Here is a tiny trained network, its code and every weight. The questions are about switching its units off for an input and a class, where a switched-off unit gives its printed mean instead of its output.

import numpy as np


def w(rows, s, z=0):
    codes = np.array(rows[::2]) - 128.0
    scale = np.full(codes.shape[1], s)
    scale[-1] = z or s
    return codes * scale


def f(y):
    return np.maximum(y, 0)


def log_softmax(a):
    a = a - a.max(-1, keepdims=True)
    return a - np.log(np.exp(a).sum(-1, keepdims=True))


def net(x, mask):
    res = np.array(x, float).reshape(1, 7) / 4 @ E
    y = f(res @ A[0][:, :-1].T + A[0][:, -1])
    res = res + np.where(mask, y, B[0][:, -1]) @ B[0][:, :-1]
    return log_softmax(res[-1] @ U[:, :-1].T + U[:, -1])


A, B = {}, {}
E = w([
[195,163,126,171,137,64,84],'x0',
[171,185,247,89,49,136,138],'x1',
[219,179,50,206,131,112,226],'x2',
[50,104,109,130,193,97,213],'x3',
[175,156,79,220,64,123,96],'x4',
[125,212,113,147,43,255,209],'x5',
[180,188,92,191,142,121,147],'x6',
],0.007)
A[0] = w([
[148,178,115,179,191,98,182,204],'N0',
[171,109,172,187,122,81,156,118],'N1',
[108,101,75,201,149,176,70,172],'N2',
[216,128,124,169,124,99,78,155],'N3',
[144,127,109,77,65,195,143,135],'N4',
[106,50,161,93,204,38,47,170],'N5',
[158,59,119,110,186,140,190,195],'N6',
[54,56,43,132,157,142,149,130],'N7',
[49,33,55,100,159,134,170,224],'N8',
[2,82,73,97,109,180,129,201],'N9',
[135,87,190,179,147,86,43,164],'N10',
[97,57,138,160,180,94,121,57],'N11',
[109,91,144,112,120,95,67,4],'N12',
[76,79,71,132,167,154,118,155],'N13',
],0.0085,0.0049)
B[0] = w([
[187,157,81,204,142,89,205,208],'N0',
[181,97,101,116,102,47,162,159],'N1',
[190,98,148,162,119,67,220,187],'N2',
[170,141,115,159,81,104,125,195],'N3',
[118,119,183,85,121,192,62,177],'N4',
[224,226,188,151,2,98,66,242],'N5',
[164,183,169,133,66,57,137,194],'N6',
[187,179,214,121,91,64,156,206],'N7',
[196,162,239,117,87,98,114,246],'N8',
[166,136,209,79,123,114,142,230],'N9',
[220,230,165,164,51,149,50,190],'N10',
[189,186,176,98,100,91,74,170],'N11',
[202,124,150,57,40,35,66,151],'N12',
[150,147,208,91,139,63,131,192],'N13',
],0.0077,0.011)
U = w([
[139,120,135,110,196,23,209,199],'0',
[187,150,3,208,172,75,153,10],'1',
[162,181,191,145,23,129,19,251],'2',
[93,116,163,27,130,159,73,29],'3',
[90,54,49,134,215,127,175,2],'4',
],0.0073,0.0056)

Each question gives the input, the list of numbers given to net, and the class t.
The units are the neurons (one row each of A and B). Each row of codes is followed by its name. A weight is (code - 128) times the scale printed after its matrix; where a second scale follows, it is the last column's (A, B and U).
mask holds one flag per neuron, in row order. A switched-off neuron (its flag False) gives its mean, the last column of its row in B, instead of its output. The means were averaged over made-up inputs and are rounded, as every weight is.
A unit's drop is (log p(t) with every unit on - log p(t) with that unit switched off) / (log p(t) with every unit on - log p(t) with every unit switched off).
The circuit of an input: a set's keep is (log p(t) with only the set's units on - log p(t) with every unit switched off) / (log p(t) with every unit on - log p(t) with every unit switched off). Starting from the 12 units with the biggest drops (on a tie, the unit counted first), units are removed one at a time, each time the one whose removal leaves the highest keep (on an exact tie, the one counted first), for as long as the keep stays at least 0.8.
circuit, biggest first: the units of the circuit, biggest drop first
k most important neurons: the k neurons with the biggest drops, biggest first
drop when u is switched off: that unit's drop, to one decimal
input [5,-8,5,8,5,0,-8], class 0: circuit, biggest first => (N10 N2)
input [-5,4,6,0,0,1,-1], class 0: 3 most important neurons => (N5 N10 N8)
input [-3,-6,8,3,7,-2,2], class 0: circuit, biggest first => (N5)
input [-5,-8,3,-6,3,3,-2], class 0: circuit, biggest first => (N5 N2)
input [2,5,2,8,-2,1,-4], class 0: 2 most important neurons => (N5 N10)
input [-2,7,-2,6,-6,3,6], class 0: 3 most important neurons => (N5 N10 N8)
input [-7,7,8,-1,-8,3,8], class 0: drop when N5 is switched off => 0.4
input [0,3,-2,1,-6,4,2], class 3: drop when N7 is switched off => 0.1
input [-5,1,0,8,7,4,6], class 1: drop when N5 is switched off => 0.1
input [-6,4,-3,-2,-7,4,-5], class 3: drop when N5 is switched off => 0.3
